Here is a tiny trained network, its code and every weight. The questions are about switching its units off for an input and a class, where a switched-off unit gives its printed mean instead of its output.

import numpy as np


def w(rows, s, z=0):
    codes = np.array(rows[::2]) - 128.0
    scale = np.full(codes.shape[1], s)
    scale[-1] = z or s
    return codes * scale


def f(y):
    return np.maximum(y, 0)


def log_softmax(a):
    a = a - a.max(-1, keepdims=True)
    return a - np.log(np.exp(a).sum(-1, keepdims=True))


def net(x, mask):
    res = np.array(x, float).reshape(1, 6) / 4 @ E
    y = f(res @ A[0][:, :-1].T + A[0][:, -1])
    res = res + np.where(mask, y, B[0][:, -1]) @ B[0][:, :-1]
    return log_softmax(res[-1] @ U[:, :-1].T + U[:, -1])


A, B = {}, {}
E = w([
[35,10,67,167,144,48,232,12,190,212,236],'x0',
[31,185,205,232,227,240,220,170,167,208,35],'x1',
[113,80,74,185,104,216,118,107,9,120,125],'x2',
[123,126,118,124,134,132,127,133,111,134,129],'x3',
[232,117,229,161,216,131,63,43,76,219,150],'x4',
[171,36,13,208,242,151,46,197,254,89,120],'x5',
],0.0037)
A[0] = w([
[69,153,90,90,84,111,172,189,182,92,119,251],'N1',
[202,112,157,168,160,191,79,70,36,168,134,164],'N2',
[80,141,53,73,74,64,152,198,204,45,112,133],'N3',
[100,212,210,98,50,176,187,82,3,154,92,114],'N4',
[70,44,81,165,145,83,184,65,187,161,192,59],'N5',
[202,113,100,64,72,59,57,111,115,71,165,66],'N6',
[182,200,143,100,106,162,62,196,118,67,63,47],'N7',
[185,91,150,168,165,177,94,78,47,173,160,221],'N8',
[82,210,215,54,36,98,202,68,53,173,148,244],'N9',
[177,205,156,117,122,203,65,208,101,69,44,83],'N10',
[173,62,45,214,223,206,43,198,180,87,89,198],'N11',
[68,61,99,147,129,79,187,64,170,179,186,41],'N12',
[64,66,101,155,132,73,187,65,176,174,190,43],'N13',
[52,121,40,136,77,162,166,204,147,49,99,85],'N14',
[186,200,159,99,116,159,64,209,124,60,53,50],'N15',
[192,102,99,62,70,66,67,90,94,86,188,44],'N16',
[54,143,82,102,90,133,172,174,154,78,114,252],'N17',
[67,186,200,190,171,205,199,152,145,186,48,57],'N18',
[218,181,229,89,199,34,102,99,235,196,140,142],'N19',
[201,101,96,59,68,71,56,90,93,82,184,54],'N20',
[197,196,151,104,109,164,50,216,126,59,51,61],'N21',
[209,98,92,49,62,66,63,85,92,81,191,55],'N22',
[158,61,60,195,226,153,63,179,208,112,133,249],'N23',
[59,180,190,194,182,212,198,147,155,195,52,51],'N24',
[194,80,148,167,200,140,78,78,98,177,153,196],'N25',
[67,181,197,178,186,203,196,152,147,193,50,50],'N26',
],0.0043,0.0035)
B[0] = w([
[88,192,161,167,49,180,59,50,75,126,62,214],'N1',
[56,237,147,169,58,153,68,70,123,175,92,198],'N2',
[74,240,192,183,81,176,67,61,139,202,108,193],'N3',
[189,136,27,40,82,37,168,188,231,218,86,212],'N4',
[193,92,175,56,194,191,220,59,53,201,202,179],'N5',
[45,132,87,192,201,84,113,169,122,78,204,182],'N6',
[178,93,176,76,218,196,214,50,52,215,227,182],'N7',
[67,212,130,149,39,157,71,63,104,142,68,213],'N8',
[192,92,29,44,78,47,161,191,211,176,68,254],'N9',
[150,111,135,83,195,151,206,67,65,193,212,202],'N10',
[176,150,29,37,69,52,170,153,195,209,81,243],'N11',
[187,79,190,67,215,198,227,51,47,198,220,168],'N12',
[193,75,188,65,213,204,222,56,42,197,214,170],'N13',
[60,251,208,198,109,193,64,52,132,225,140,175],'N14',
[170,97,167,70,216,185,218,52,58,223,223,188],'N15',
[43,132,85,200,214,67,118,193,163,70,211,176],'N16',
[83,202,165,163,56,168,70,51,93,147,74,214],'N17',
[38,121,48,183,211,47,101,193,145,55,212,176],'N18',
[41,254,150,170,5,187,31,16,41,113,23,196],'N19',
[43,138,85,195,210,75,95,189,146,72,211,183],'N20',
[170,112,164,72,203,187,212,49,53,216,220,196],'N21',
[40,129,81,201,209,69,100,194,148,72,203,188],'N22',
[171,139,31,36,60,59,159,147,178,195,71,249],'N23',
[38,127,57,191,216,49,108,193,129,51,221,176],'N24',
[68,222,145,151,61,147,77,72,125,176,89,203],'N25',
[34,128,52,188,213,48,98,198,140,52,220,173],'N26',
],0.0047,0.0056)
U = w([
[218,66,207,63,251,227,249,72,27,168,249,45],'0',
[26,109,79,247,248,32,78,248,170,26,231,57],'1',
[115,145,132,130,60,146,101,93,96,121,54,245],'2',
[130,121,121,135,74,133,113,117,142,119,79,250],'3',
[234,106,44,9,50,37,182,209,244,184,44,18],'4',
[64,202,216,236,33,229,19,41,74,147,63,9],'5',
[231,36,238,184,43,193,86,199,149,23,14,113],'6',
[251,2,250,248,208,248,125,252,165,5,19,3],'7',
],0.0055,0.0054)

Each question gives the input, the list of numbers given to net, and the class t.
The units are the neurons (one row each of A and B). Each row of codes is followed by its name. A weight is (code - 128) times the scale printed after its matrix; where a second scale follows, it is the last column's (A, B and U).
mask holds one flag per neuron, in row order. A switched-off neuron (its flag False) gives its mean, the last column of its row in B, instead of its output. The means were averaged over made-up inputs and are rounded, as every weight is.
A unit's drop is (log p(t) with every unit on - log p(t) with that unit switched off) / (log p(t) with every unit on - log p(t) with every unit switched off).
The circuit of an input: a set's keep is (log p(t) with only the set's units on - log p(t) with every unit switched off) / (log p(t) with every unit on - log p(t) with every unit switched off). Starting from the 12 units with the biggest drops (on a tie, the unit counted first), units are removed one at a time, each time the one whose removal leaves the highest keep (on an exact tie, the one counted first), for as long as the keep stays at least 0.8.
circuit, biggest first: the units of the circuit, biggest drop first
most important unit: the unit with the biggest drop
top k neurons: the k neurons with the biggest drops, biggest first
drop of u: that unit's drop, to one decimal
input [3,6,-5,5,-2,-7], class 4: most important unit : N9
input [3,2,0,-5,2,-6], class 4: circuit, biggest first : [N9 N4]
input [1,3,0,-7,-8,5], class 5: circuit, biggest first : [N14 N3]
input [5,6,-6,1,7,3], class 5: top 2 neurons : [N19 N25]
input [1,-6,1,-3,2,-8], class 4: top 2 neurons : [N9 N4]
input [2,3,1,1,0,4], class 4: circuit, biggest first : [N23 N11]
input [8,4,-4,-7,-7,-8], class 0: top 2 neurons : [N13 N12]
input [5,2,3,0,-5,5], class 0: top 4 neurons : [N5 N13 N12 N9]
input [0,-4,-6,-7,-8,-3], class 5: top 2 neurons : [N3 N1]
input [-7,1,6,1,6,2], class 0: top 2 neurons : [N10 N21]
input [-4,-6,6,1,5,-7], class 4: top 2 neurons : [N4 N9]
input [-6,-6,7,-1,6,8], class 4: top 2 neurons : [N11 N23]
input [-3,-4,5,4,7,-8], class 4: top 2 neurons : [N4 N9]
input [7,7,7,2,-2,-8], class 4: top 2 neurons : [N9 N4]
input [8,7,-2,8,-1,-2], class 0: top neuron : [N13]
input [-6,8,-8,-6,3,5], class 1: drop of N24 : 0.6
input [-6,1,-2,-2,5,-2], class 0: drop of N1 : 0.2
input [-6,8,-5,-4,2,-6], class 1: drop of N18 : 0.3
input [5,-3,-5,-1,-1,0], class 0: drop of N25 : 0.1
